Below is a small trained network, with its code and all its weights. Each question gives an input and a class and asks what happens when units are switched off, that is, made to give their printed mean instead of their output.

import numpy as np


def w(rows, s, z=0):
    codes = np.array(rows[::2]) - 128.0
    scale = np.full(codes.shape[1], s)
    scale[-1] = z or s
    return codes * scale


def norm(h):
    return h / np.sqrt((h * h).mean(-1, keepdims=True) + 1e-5)


def f(y):
    return np.maximum(y, 0)


def log_softmax(a):
    a = a - a.max(-1, keepdims=True)
    return a - np.log(np.exp(a).sum(-1, keepdims=True))


def net(x, mask):
    res = np.array(x, float).reshape(1, 5) / 4 @ E
    u = 0
    for l in range(4):
        y = f(norm(res) @ A[l][:, :-1].T + A[l][:, -1])
        res = res + np.where(mask[u : u + 6], y, B[l][:, -1]) @ B[l][:, :-1]
        u += 6
    return log_softmax(norm(res)[-1] @ U[:, :-1].T + U[:, -1])


A, B = {}, {}
E = w([
[232,88,86,109,252],'x0',
[217,169,186,82,60],'x1',
[106,231,81,141,171],'x2',
[82,140,187,19,92],'x3',
[115,113,219,173,166],'x4',
],0.0044)
A[0] = w([
[159,56,91,155,87,82],'L0N1',
[130,101,64,192,132,5],'L0N2',
[112,97,193,127,254,113],'L0N3',
[117,162,164,136,61,100],'L0N4',
[228,146,141,147,175,112],'L0N5',
[169,16,90,127,96,65],'L0N6',
],0.0098,0.003)
B[0] = w([
[49,71,165,145,127,178],'L0N1',
[91,214,107,174,48,177],'L0N2',
[43,41,124,255,194,253],'L0N3',
[73,80,152,141,106,202],'L0N4',
[215,130,143,160,111,242],'L0N5',
[149,10,92,106,87,208],'L0N6',
],0.0094,0.0048)
A[1] = w([
[97,139,245,127,108,113],'L1N1',
[130,126,135,121,144,4],'L1N2',
[194,90,11,108,102,92],'L1N3',
[178,115,138,89,214,51],'L1N4',
[207,207,198,127,112,106],'L1N5',
[86,229,36,138,255,141],'L1N6',
],0.0083,0.012)
B[1] = w([
[189,168,82,110,44,218],'L1N1',
[193,204,43,221,204,128],'L1N2',
[195,96,45,89,27,181],'L1N3',
[169,175,56,172,195,131],'L1N4',
[190,90,105,169,164,161],'L1N5',
[73,114,50,1,155,252],'L1N6',
],0.0098,0.0035)
A[2] = w([
[172,121,139,49,228,56],'L2N1',
[145,170,254,108,181,10],'L2N2',
[113,132,188,45,107,121],'L2N3',
[73,169,171,80,123,96],'L2N4',
[110,177,194,72,97,91],'L2N5',
[193,110,209,141,221,101],'L2N6',
],0.0094,0.013)
B[2] = w([
[139,141,140,254,172,137],'L2N1',
[192,86,87,221,146,128],'L2N2',
[181,208,159,57,157,250],'L2N3',
[155,105,252,159,113,174],'L2N4',
[131,247,212,100,90,193],'L2N5',
[30,198,48,121,195,231],'L2N6',
],0.0081,0.002)
A[3] = w([
[72,147,64,216,246,114],'L3N1',
[66,9,183,137,181,108],'L3N2',
[101,37,206,2,116,99],'L3N3',
[77,156,156,100,159,3],'L3N4',
[106,198,207,80,106,81],'L3N5',
[123,24,204,74,101,93],'L3N6',
],0.0077,0.012)
B[3] = w([
[223,229,162,124,143,253],'L3N1',
[55,118,208,138,212,215],'L3N2',
[254,161,111,135,165,179],'L3N3',
[129,108,202,97,131,128],'L3N4',
[122,182,189,113,149,165],'L3N5',
[218,109,177,117,156,168],'L3N6',
],0.01,0.0055)
U = w([
[25,131,75,188,31,134],'0',
[251,69,106,116,71,165],'1',
[122,37,220,138,111,39],'2',
[77,108,135,76,130,4],'3',
[56,42,184,211,214,190],'4',
[170,232,96,199,218,129],'5',
[45,151,19,8,165,156],'6',
[126,235,225,20,33,96],'7',
],0.017,0.016)

Each question gives the input, the list of numbers given to net, and the class t.
The units are the neurons (one row each of A and B). Each row of codes is followed by its name. A weight is (code - 128) times the scale printed after its matrix; where a second scale follows, it is the last column's (A, B and U).
mask holds one flag per neuron, layer by layer. A switched-off neuron (its flag False) gives its mean, the last column of its row in B, instead of its output. The means were averaged over made-up inputs and are rounded, as every weight is.
A unit's drop is (log p(t) with every unit on - log p(t) with that unit switched off) / (log p(t) with every unit on - log p(t) with every unit switched off).
The circuit of an input: a set's keep is (log p(t) with only the set's units on - log p(t) with every unit switched off) / (log p(t) with every unit on - log p(t) with every unit switched off). Starting from the 12 units with the biggest drops (on a tie, the unit counted first), units are removed one at a time, each time the one whose removal leaves the highest keep (on an exact tie, the one counted first), for as long as the keep stays at least 0.8.
units of the circuit, in order: the units of the circuit, biggest drop first
unit that matters most: the unit with the biggest drop
top k neurons: the k neurons with the biggest drops, biggest first
top k neurons in layer l: the k neurons of layer l with the biggest drops, biggest first
input [-8,-8,4,-2,6], class 5: top 3 neurons	[L3N1 L0N6 L0N1]
input [7,-3,-3,-8,-5], class 1: units of the circuit, in order	[L1N3]
input [-5,-3,7,-2,6], class 6: units of the circuit, in order	[L1N6 L0N5 L0N6]
input [-6,-2,-3,-2,5], class 0: top 2 neurons	[L1N1 L0N3]
input [8,4,-3,-4,6], class 4: top 2 neurons	[L0N3 L0N6]
input [-2,-5,-7,-5,-4], class 0: top 2 neurons	[L0N2 L0N3]
input [6,-1,4,1,5], class 4: top 2 neurons	[L0N3 L3N2]
input [6,-8,-3,-4,-8], class 1: top 3 neurons in layer 0	[L0N6 L0N4 L0N3]
input [8,8,8,-6,-2], class 1: top 2 neurons in layer 0	[L0N3 L0N5]
input [-2,3,6,-1,3], class 7: top 2 neurons	[L0N4 L0N5]
input [-3,8,7,-6,6], class 1: units of the circuit, in order	[L0N3 L3N2]
input [6,3,1,5,1], class 5: top 2 neurons	[L2N6 L3N1]
input [3,3,0,8,6], class 4: top 2 neurons in layer 3	[L3N2 L3N3]
input [6,7,4,-4,-3], class 1: unit that matters most	L1N3
input [-1,-3,-1,7,-7], class 7: top 2 neurons in layer 2	[L2N3 L2N5]
input [-4,-2,1,-4,-7], class 0: top 2 neurons	[L0N2 L0N1]
input [1,-2,8,0,4], class 4: top 3 neurons	[L0N3 L1N1 L3N2]
input [-6,-6,8,3,5], class 6: units of the circuit, in order	[L1N6 L0N5]
input [3,-3,0,-4,-8], class 0: top 2 neurons	[L0N2 L3N1]
input [-7,-6,7,-3,-5], class 6: unit that matters most	L1N6
input [-3,1,3,-4,-2], class 0: top 2 neurons in layer 0	[L0N3 L0N2]
input [-4,2,-8,-1,5], class 1: top 2 neurons	[L0N3 L1N1]
